Here is a tiny trained network, its code and every weight. The questions are about switching its units off for an input and a class, where a switched-off unit gives its printed mean instead of its output.

import numpy as np


def w(rows, s, z=0):
    codes = np.array(rows[::2]) - 128.0
    scale = np.full(codes.shape[1], s)
    scale[-1] = z or s
    return codes * scale


def f(y):
    return y / 2 * (1 + np.tanh(0.7978845608 * (y + 0.044715 * y**3)))


def log_softmax(a):
    a = a - a.max(-1, keepdims=True)
    return a - np.log(np.exp(a).sum(-1, keepdims=True))


def net(x, mask):
    res = np.array(x, float).reshape(1, 7) / 4 @ E
    y = f(res @ A[0][:, :-1].T + A[0][:, -1])
    res = res + np.where(mask, y, B[0][:, -1]) @ B[0][:, :-1]
    return log_softmax(res[-1] @ U[:, :-1].T + U[:, -1])


A, B = {}, {}
E = w([
[75,218,127,148,199,38],'x0',
[62,146,81,154,107,131],'x1',
[151,221,131,254,167,191],'x2',
[159,215,134,103,88,137],'x3',
[127,127,136,125,127,128],'x4',
[63,235,102,39,232,204],'x5',
[121,129,122,130,131,131],'x6',
],0.0054)
A[0] = w([
[125,44,159,213,146,64,138],'N1',
[60,151,48,211,111,207,130],'N2',
[81,105,77,24,94,63,51],'N3',
[127,66,147,168,55,104,76],'N4',
[136,174,162,157,181,189,72],'N5',
[149,143,77,133,161,42,95],'N6',
[156,74,57,172,117,156,194],'N7',
[135,114,117,26,124,53,24],'N8',
[212,172,176,255,177,215,56],'N9',
[110,118,140,70,80,98,2],'N10',
[145,187,156,180,210,56,83],'N11',
[60,127,116,68,224,201,114],'N12',
[140,83,102,112,67,210,117],'N13',
[78,121,121,166,208,49,192],'N14',
[106,125,48,82,217,170,122],'N15',
[72,148,60,157,123,163,13],'N16',
[111,117,116,74,214,198,58],'N17',
[83,103,84,34,90,87,62],'N18',
[121,118,87,41,91,100,19],'N19',
[77,187,137,148,165,47,167],'N20',
],0.0081,0.0045)
B[0] = w([
[205,162,105,82,46,83,255],'N1',
[89,68,117,98,202,51,190],'N2',
[116,66,195,183,255,91,183],'N3',
[152,191,148,155,93,166,211],'N4',
[128,116,171,170,127,52,163],'N5',
[206,147,107,119,131,164,145],'N6',
[124,162,133,88,129,150,223],'N7',
[111,107,140,196,176,130,157],'N8',
[109,68,178,170,198,71,239],'N9',
[182,82,189,194,128,69,118],'N10',
[135,105,135,176,182,203,197],'N11',
[207,187,72,198,57,110,227],'N12',
[112,114,117,114,202,194,190],'N13',
[139,180,127,75,153,173,232],'N14',
[220,186,94,147,82,110,197],'N15',
[61,105,91,205,116,85,114],'N16',
[151,175,119,162,95,108,166],'N17',
[187,87,173,214,174,109,172],'N18',
[175,108,196,206,139,85,136],'N19',
[133,95,128,66,136,193,230],'N20',
],0.008,0.0042)
U = w([
[107,35,162,187,187,63,41],'0',
[196,169,82,149,2,78,127],'1',
[141,129,124,76,83,105,251],'2',
[134,85,109,83,143,229,243],'3',
[120,88,88,101,108,81,118],'4',
],0.0075,0.0016)

Each question gives the input, the list of numbers given to net, and the class t.
The units are the neurons (one row each of A and B). Each row of codes is followed by its name. A weight is (code - 128) times the scale printed after its matrix; where a second scale follows, it is the last column's (A, B and U).
mask holds one flag per neuron, in row order. A switched-off neuron (its flag False) gives its mean, the last column of its row in B, instead of its output. The means were averaged over made-up inputs and are rounded, as every weight is.
A unit's drop is (log p(t) with every unit on - log p(t) with that unit switched off) / (log p(t) with every unit on - log p(t) with every unit switched off).
The circuit of an input: a set's keep is (log p(t) with only the set's units on - log p(t) with every unit switched off) / (log p(t) with every unit on - log p(t) with every unit switched off). Starting from the 12 units with the biggest drops (on a tie, the unit counted first), units are removed one at a time, each time the one whose removal leaves the highest keep (on an exact tie, the one counted first), for as long as the keep stays at least 0.8.
circuit, biggest first: the units of the circuit, biggest drop first
top k neurons: the k neurons with the biggest drops, biggest first
drop of u: that unit's drop, to one decimal
input [6,2,-6,-6,2,-7,-6], class 1: circuit, biggest first => (N1)
input [-1,1,6,1,6,4,8], class 0: circuit, biggest first => (N9 N2)
input [8,3,4,3,-1,1,-1], class 3: top 2 neurons => (N20 N11)
input [-2,-2,-3,0,7,6,2], class 1: top 2 neurons => (N12 N15)
input [-4,-2,-8,-8,7,1,8], class 0: circuit, biggest first => (N3 N18)
input [4,4,8,8,-3,3,6], class 0: circuit, biggest first => (N9 N2)
input [5,4,-1,1,-6,1,1], class 3: circuit, biggest first => (N20 N1 N14)
input [0,-3,7,7,2,6,0], class 0: circuit, biggest first => (N9 N5)
input [-3,-4,1,-2,-6,8,-7], class 1: circuit, biggest first => (N12 N15)
input [1,4,-7,2,2,7,5], class 0: top 4 neurons => (N3 N18 N1 N8)
input [-7,-4,-1,-6,5,-7,8], class 1: top 2 neurons => (N1 N4)
input [5,-6,6,4,-1,5,3], class 0: top 2 neurons => (N9 N5)
input [8,2,-8,6,-5,6,-3], class 0: top 3 neurons => (N3 N18 N8)
input [6,-2,-3,5,-2,8,3], class 1: circuit, biggest first => (N12)
input [8,-7,7,4,-3,-4,-3], class 3: top 4 neurons => (N20 N11 N14 N3)
input [-1,-6,5,-6,8,8,8], class 1: top 3 neurons => (N12 N15 N17)
input [0,-1,7,2,5,7,-8], class 0: top 2 neurons => (N9 N2)
input [-8,3,-4,6,-8,-2,-4], class 3: drop of N1 => 0.2
input [1,-4,0,-5,6,5,-3], class 1: drop of N10 => 0.0
input [0,-4,8,-3,6,4,6], class 0: drop of N5 => 0.1
input [8,5,-6,7,-6,-5,1], class 3: top neuron => (N20)
